Here is a tiny trained network, its code and every weight. The questions are about switching its units off for an input and a target symbol, where a switched-off unit gives its printed mean instead of its output.

import numpy as np


def w(rows, s, z=0):
    codes = np.array(rows[::2]) - 128.0
    scale = np.full(codes.shape[1], s)
    scale[-1] = z or s
    return codes * scale


def f(y):
    return np.maximum(y, 0)


def softmax(a):
    e = np.exp(a - a.max(-1, keepdims=True))
    return e / e.sum(-1, keepdims=True)


def log_softmax(a):
    a = a - a.max(-1, keepdims=True)
    return a - np.log(np.exp(a).sum(-1, keepdims=True))


def net(x, mask):
    ids = ['Λαζστψ'.index(c) for c in x.split()]
    T = len(ids)
    res = E[ids] + P[:T]
    r = res
    for j in range(3):
        rows = slice(3 * j, 3 * j + 3)
        q, k, v = (r @ M[0][rows].T for M in (Q, K, V))
        z = softmax(np.where(np.tri(T) > 0, q @ k.T / 3**0.5, -1e9)) @ v
        o = O[0][rows]
        res = res + np.where(mask[j], z, o[:, -1]) @ o[:, :-1]
    y = f(res @ A[0][:, :-1].T + A[0][:, -1])
    res = res + np.where(mask[3:7], y, B[0][:, -1]) @ B[0][:, :-1]
    return log_softmax(res[-1] @ U[:, :-1].T + U[:, -1])


Q, K, V, O, A, B = {}, {}, {}, {}, {}, {}
E = w([
[122,122,32,136,152,131],'Λ',
[181,157,84,41,73,108],'α',
[141,68,165,121,63,195],'ζ',
[61,166,157,100,110,133],'σ',
[173,88,138,101,180,137],'τ',
[186,151,92,136,76,253],'ψ',
],0.022)
P = w([
[99,243,217,200,93,11],'0',
[67,149,142,93,109,199],'1',
[131,130,110,176,109,109],'2',
[66,183,121,48,116,183],'3',
[131,126,107,176,98,106],'4',
[62,165,127,38,106,188],'5',
[133,126,103,171,101,111],'6',
[56,157,116,24,113,179],'7',
[127,109,94,188,102,120],'8',
],0.012)
Q[0] = w([
[162,129,158,250,125,110],'h1',
[164,59,183,65,77,126],'h1',
[155,157,180,238,114,155],'h1',
[94,133,194,139,114,134],'h2',
[154,109,146,60,148,175],'h2',
[71,105,97,53,146,174],'h2',
[159,169,90,55,153,137],'h3',
[78,189,162,102,95,78],'h3',
[74,87,130,39,132,183],'h3',
],0.015)
K[0] = w([
[193,132,69,185,14,194],'h1',
[153,83,234,176,142,104],'h1',
[147,104,85,107,54,215],'h1',
[92,168,160,143,72,193],'h2',
[217,167,203,112,137,75],'h2',
[173,235,182,239,103,49],'h2',
[210,206,118,92,127,74],'h3',
[43,156,104,75,99,90],'h3',
[132,158,222,251,72,39],'h3',
],0.012)
V[0] = w([
[213,189,159,159,130,137],'h1',
[120,198,142,158,129,114],'h1',
[91,79,125,102,125,110],'h1',
[184,127,112,60,171,80],'h2',
[149,117,109,136,104,123],'h2',
[103,94,64,208,133,80],'h2',
[140,7,193,163,122,174],'h3',
[133,176,133,138,181,177],'h3',
[164,148,87,158,196,120],'h3',
],0.014)
O[0] = w([
[103,155,57,85,193,124,255],'h1',
[149,103,72,90,141,158,149],'h1',
[147,137,164,207,105,138,76],'h1',
[145,92,111,128,218,189,153],'h2',
[93,105,166,112,129,119,123],'h2',
[82,59,97,124,28,116,41],'h2',
[92,137,132,5,138,84,152],'h3',
[75,184,83,161,191,107,130],'h3',
[42,99,77,136,155,118,83],'h3',
],0.012,0.0053)
A[0] = w([
[160,198,116,84,144,164,64],'n1',
[86,126,164,217,193,191,2],'n2',
[171,90,104,136,171,2,134],'n3',
[110,192,121,120,100,194,99],'n4',
],0.0089,0.0048)
B[0] = w([
[133,144,132,69,67,104,251],'n1',
[64,69,137,37,133,83,174],'n2',
[165,59,158,156,121,30,169],'n3',
[110,17,158,162,254,110,190],'n4',
],0.01,0.012)
U = w([
[128,83,115,160,62,86,118],'Λ',
[254,115,124,171,93,143,110],'α',
[156,126,182,104,74,103,87],'ζ',
[112,201,197,218,131,108,254],'σ',
[214,31,175,148,176,11,31],'τ',
[90,176,119,105,127,179,146],'ψ',
],0.0069,0.0087)

Each question gives the input, a string of symbols that net reads in full, and the target symbol t.
The units are the heads (3 rows each of Q, K, V and O) and the neurons (one row each of A and B). Each row of codes is followed by its name. A weight is (code - 128) times the scale printed after its matrix; where a second scale follows, it is the last column's (O, A, B and U).
mask holds one flag per unit, heads first, then neurons. A switched-off unit (its flag False) gives its mean, the last column of its rows in O or B, instead of its output. The means were averaged over made-up inputs and are rounded, as every weight is.
A unit's drop is (log p(t) with every unit on - log p(t) with that unit switched off) / (log p(t) with every unit on - log p(t) with every unit switched off).
The circuit of an input: a set's keep is (log p(t) with only the set's units on - log p(t) with every unit switched off) / (log p(t) with every unit on - log p(t) with every unit switched off). Starting from all 7 units, units are removed one at a time, each time the one whose removal leaves the highest keep (on an exact tie, the one counted first), for as long as the keep stays at least 0.8.
units of the circuit, in order: the units of the circuit, biggest drop first
k most important neurons: the k neurons with the biggest drops, biggest first
heads that matter: for each layer, one digit per head in row order, 1 if its drop is at least 0.15 and else 0, layers parted by /
drop when u is switched off: that unit's drop, to one decimal
input α τ ζ ζ ζ ψ, target τ: units of the circuit, in order => n2; n4; h3
input σ τ τ ζ ζ Λ ζ σ, target α: heads that matter => 101
input α τ τ τ τ ψ ζ ζ, target τ: heads that matter => 011
input α ζ τ ψ, target τ: most important neuron => n2
input Λ σ τ τ, target Λ: heads that matter => 011
input ψ α τ ζ ψ ψ, target σ: units of the circuit, in order => h2; h3
input ζ ζ τ τ τ α, target ζ: heads that matter => 001
input ζ α α τ τ Λ ζ α, target ζ: units of the circuit, in order => h3; h2
input α ζ τ τ τ τ ζ σ, target τ: heads that matter => 011
input τ τ τ τ ζ τ τ ζ α, target α: drop when h3 is switched off => 0.7
input ζ σ τ σ, target ζ: drop when h3 is switched off => 1.0
input α τ τ ζ, target τ: drop when n3 is switched off => 0.0
input ψ Λ τ α, target σ: drop when h3 is switched off => 0.4
input Λ ζ τ α Λ σ, target Λ: most important neuron => n2
